Here is a tiny trained network, its code and every weight. The questions are about switching its units off for an input and a target symbol, where a switched-off unit gives its printed mean instead of its output.

import numpy as np


def w(rows, s, z=0):
    codes = np.array(rows[::2]) - 128.0
    scale = np.full(codes.shape[1], s)
    scale[-1] = z or s
    return codes * scale


def softmax(a):
    e = np.exp(a - a.max(-1, keepdims=True))
    return e / e.sum(-1, keepdims=True)


def log_softmax(a):
    a = a - a.max(-1, keepdims=True)
    return a - np.log(np.exp(a).sum(-1, keepdims=True))


def net(x, mask):
    ids = ['βγδεθω'.index(c) for c in x.split()]
    T = len(ids)
    res = E[ids] + P[:T]
    u = 0
    for l in range(3):
        r = res
        for j in range(2):
            rows = slice(4 * j, 4 * j + 4)
            q, k, v = (r @ M[l][rows].T for M in (Q, K, V))
            z = softmax(np.where(np.tri(T) > 0, q @ k.T / 4**0.5, -1e9)) @ v
            o = O[l][rows]
            res = res + np.where(mask[u + j], z, o[:, -1]) @ o[:, :-1]
        u += 2
    return log_softmax(res[-1] @ U[:, :-1].T + U[:, -1])


Q, K, V, O = {}, {}, {}, {}
E = w([
[168,118,148],'β',
[111,144,136],'γ',
[107,77,137],'δ',
[110,80,123],'ε',
[64,127,171],'θ',
[114,112,253],'ω',
],0.017)
P = w([
[159,150,130],'0',
[22,137,118],'1',
[71,136,138],'2',
[145,126,152],'3',
[196,3,161],'4',
[70,78,189],'5',
[39,117,175],'6',
[93,150,186],'7',
],0.0074)
Q[0] = w([
[2,83,188],'0.h1',
[174,215,137],'0.h1',
[89,24,114],'0.h1',
[190,249,45],'0.h1',
[4,88,144],'0.h2',
[234,168,119],'0.h2',
[154,167,140],'0.h2',
[90,124,188],'0.h2',
],0.01)
K[0] = w([
[158,5,154],'0.h1',
[99,135,87],'0.h1',
[136,115,171],'0.h1',
[74,151,99],'0.h1',
[176,136,144],'0.h2',
[39,87,107],'0.h2',
[94,106,146],'0.h2',
[142,178,131],'0.h2',
],0.015)
V[0] = w([
[31,213,92],'0.h1',
[35,66,24],'0.h1',
[81,168,121],'0.h1',
[78,135,190],'0.h1',
[158,216,91],'0.h2',
[161,190,100],'0.h2',
[24,30,241],'0.h2',
[3,185,131],'0.h2',
],0.006)
O[0] = w([
[54,121,145,61],'0.h1',
[83,21,121,74],'0.h1',
[88,127,132,106],'0.h1',
[116,161,89,187],'0.h1',
[113,97,219,73],'0.h2',
[98,102,217,86],'0.h2',
[123,155,65,254],'0.h2',
[2,155,104,137],'0.h2',
],0.0057,0.0066)
Q[1] = w([
[95,96,162],'1.h1',
[72,129,170],'1.h1',
[127,124,202],'1.h1',
[223,145,17],'1.h1',
[130,222,78],'1.h2',
[212,179,241],'1.h2',
[47,114,120],'1.h2',
[163,7,255],'1.h2',
],0.0064)
K[1] = w([
[146,179,105],'1.h1',
[190,132,114],'1.h1',
[163,150,214],'1.h1',
[82,86,84],'1.h1',
[150,113,183],'1.h2',
[66,41,104],'1.h2',
[182,169,105],'1.h2',
[106,133,1],'1.h2',
],0.0077)
V[1] = w([
[148,137,110],'1.h1',
[151,133,95],'1.h1',
[153,126,114],'1.h1',
[80,157,113],'1.h1',
[134,89,154],'1.h2',
[120,99,173],'1.h2',
[112,138,250],'1.h2',
[97,103,205],'1.h2',
],0.014)
O[1] = w([
[107,132,77,89],'1.h1',
[108,133,88,71],'1.h1',
[121,135,44,67],'1.h1',
[102,188,211,254],'1.h1',
[184,75,141,86],'1.h2',
[168,77,186,139],'1.h2',
[162,123,254,250],'1.h2',
[161,98,186,212],'1.h2',
],0.0073,0.0019)
Q[2] = w([
[170,151,80],'2.h1',
[110,255,207],'2.h1',
[143,67,118],'2.h1',
[93,67,142],'2.h1',
[231,130,77],'2.h2',
[57,185,113],'2.h2',
[123,174,201],'2.h2',
[9,62,150],'2.h2',
],0.0061)
K[2] = w([
[120,178,100],'2.h1',
[209,54,26],'2.h1',
[78,192,178],'2.h1',
[63,95,166],'2.h1',
[199,150,83],'2.h2',
[85,255,140],'2.h2',
[169,98,237],'2.h2',
[34,129,147],'2.h2',
],0.0052)
V[2] = w([
[46,172,185],'2.h1',
[200,116,130],'2.h1',
[129,209,205],'2.h1',
[33,96,129],'2.h1',
[82,64,154],'2.h2',
[10,126,145],'2.h2',
[135,119,129],'2.h2',
[225,166,104],'2.h2',
],0.011)
O[2] = w([
[148,202,154,250],'2.h1',
[83,97,137,93],'2.h1',
[85,205,162,253],'2.h1',
[229,165,95,157],'2.h1',
[196,99,132,157],'2.h2',
[200,151,82,211],'2.h2',
[119,145,143,121],'2.h2',
[2,134,164,64],'2.h2',
],0.0085,0.0051)
U = w([
[214,165,109,109],'β',
[32,210,84,47],'γ',
[74,12,150,52],'δ',
[173,48,18,215],'ε',
[181,145,194,127],'θ',
[166,61,1,251],'ω',
],0.0044,0.0034)

Each question gives the input, a string of symbols that net reads in full, and the target symbol t.
The units are the heads (4 rows each of Q, K, V and O). Each row of codes is followed by its name. A weight is (code - 128) times the scale printed after its matrix; where a second scale follows, it is the last column's (O and U).
mask holds one flag per head, layer by layer. A switched-off head (its flag False) gives its mean, the last column of its rows in O, instead of its output. The means were averaged over made-up inputs and are rounded, as every weight is.
A unit's drop is (log p(t) with every unit on - log p(t) with that unit switched off) / (log p(t) with every unit on - log p(t) with every unit switched off).
The circuit of an input: a set's keep is (log p(t) with only the set's units on - log p(t) with every unit switched off) / (log p(t) with every unit on - log p(t) with every unit switched off). Starting from all 6 units, units are removed one at a time, each time the one whose removal leaves the highest keep (on an exact tie, the one counted first), for as long as the keep stays at least 0.8.
units of the circuit, in order: the units of the circuit, biggest drop first
most important unit: the unit with the biggest drop
heads that matter: for each layer, one digit per head in row order, 1 if its drop is at least 0.15 and else 0, layers parted by /
drop when u is switched off: that unit's drop, to one decimal
input ε γ θ, target ω: heads that matter	00 / 01 / 11
input δ ε δ θ, target ε: units of the circuit, in order	[2.h1; 1.h2; 0.h1]
input ω ω θ ω, target γ: heads that matter	11 / 00 / 11
input ω γ θ β ε, target γ: units of the circuit, in order	[2.h1; 1.h2; 2.h2]
input β ε δ δ, target δ: heads that matter	01 / 01 / 11
input ω ω ω, target γ: units of the circuit, in order	[2.h1; 0.h1; 2.h2]
input ω ω γ ω γ, target γ: units of the circuit, in order	[2.h1; 0.h1; 2.h2]
input β ω ε, target δ: heads that matter	01 / 11 / 11
input β γ γ ω, target δ: most important unit	0.h2
input ω γ δ γ γ β β, target γ: units of the circuit, in order	[2.h2; 1.h2; 2.h1]
input ω ω θ ε ω δ, target γ: units of the circuit, in order	[0.h1; 2.h1; 2.h2; 0.h2]
input δ δ θ, target ε: heads that matter	00 / 01 / 10
input β β δ δ β θ ω ω, target δ: heads that matter	01 / 10 / 11
input β θ β β δ γ, target δ: most important unit	0.h2
input ω γ ω β ε β, target γ: heads that matter	10 / 01 / 11
input θ δ δ, target β: heads that matter	11 / 10 / 11
input θ θ ω δ θ ε, target β: drop when 0.h2 is switched off	0.3
input β γ θ θ ε, target δ: drop when 2.h1 is switched off	0.1
input θ θ γ θ δ ε θ, target β: drop when 1.h1 is switched off	0.2
input θ θ γ, target β: most important unit	2.h2
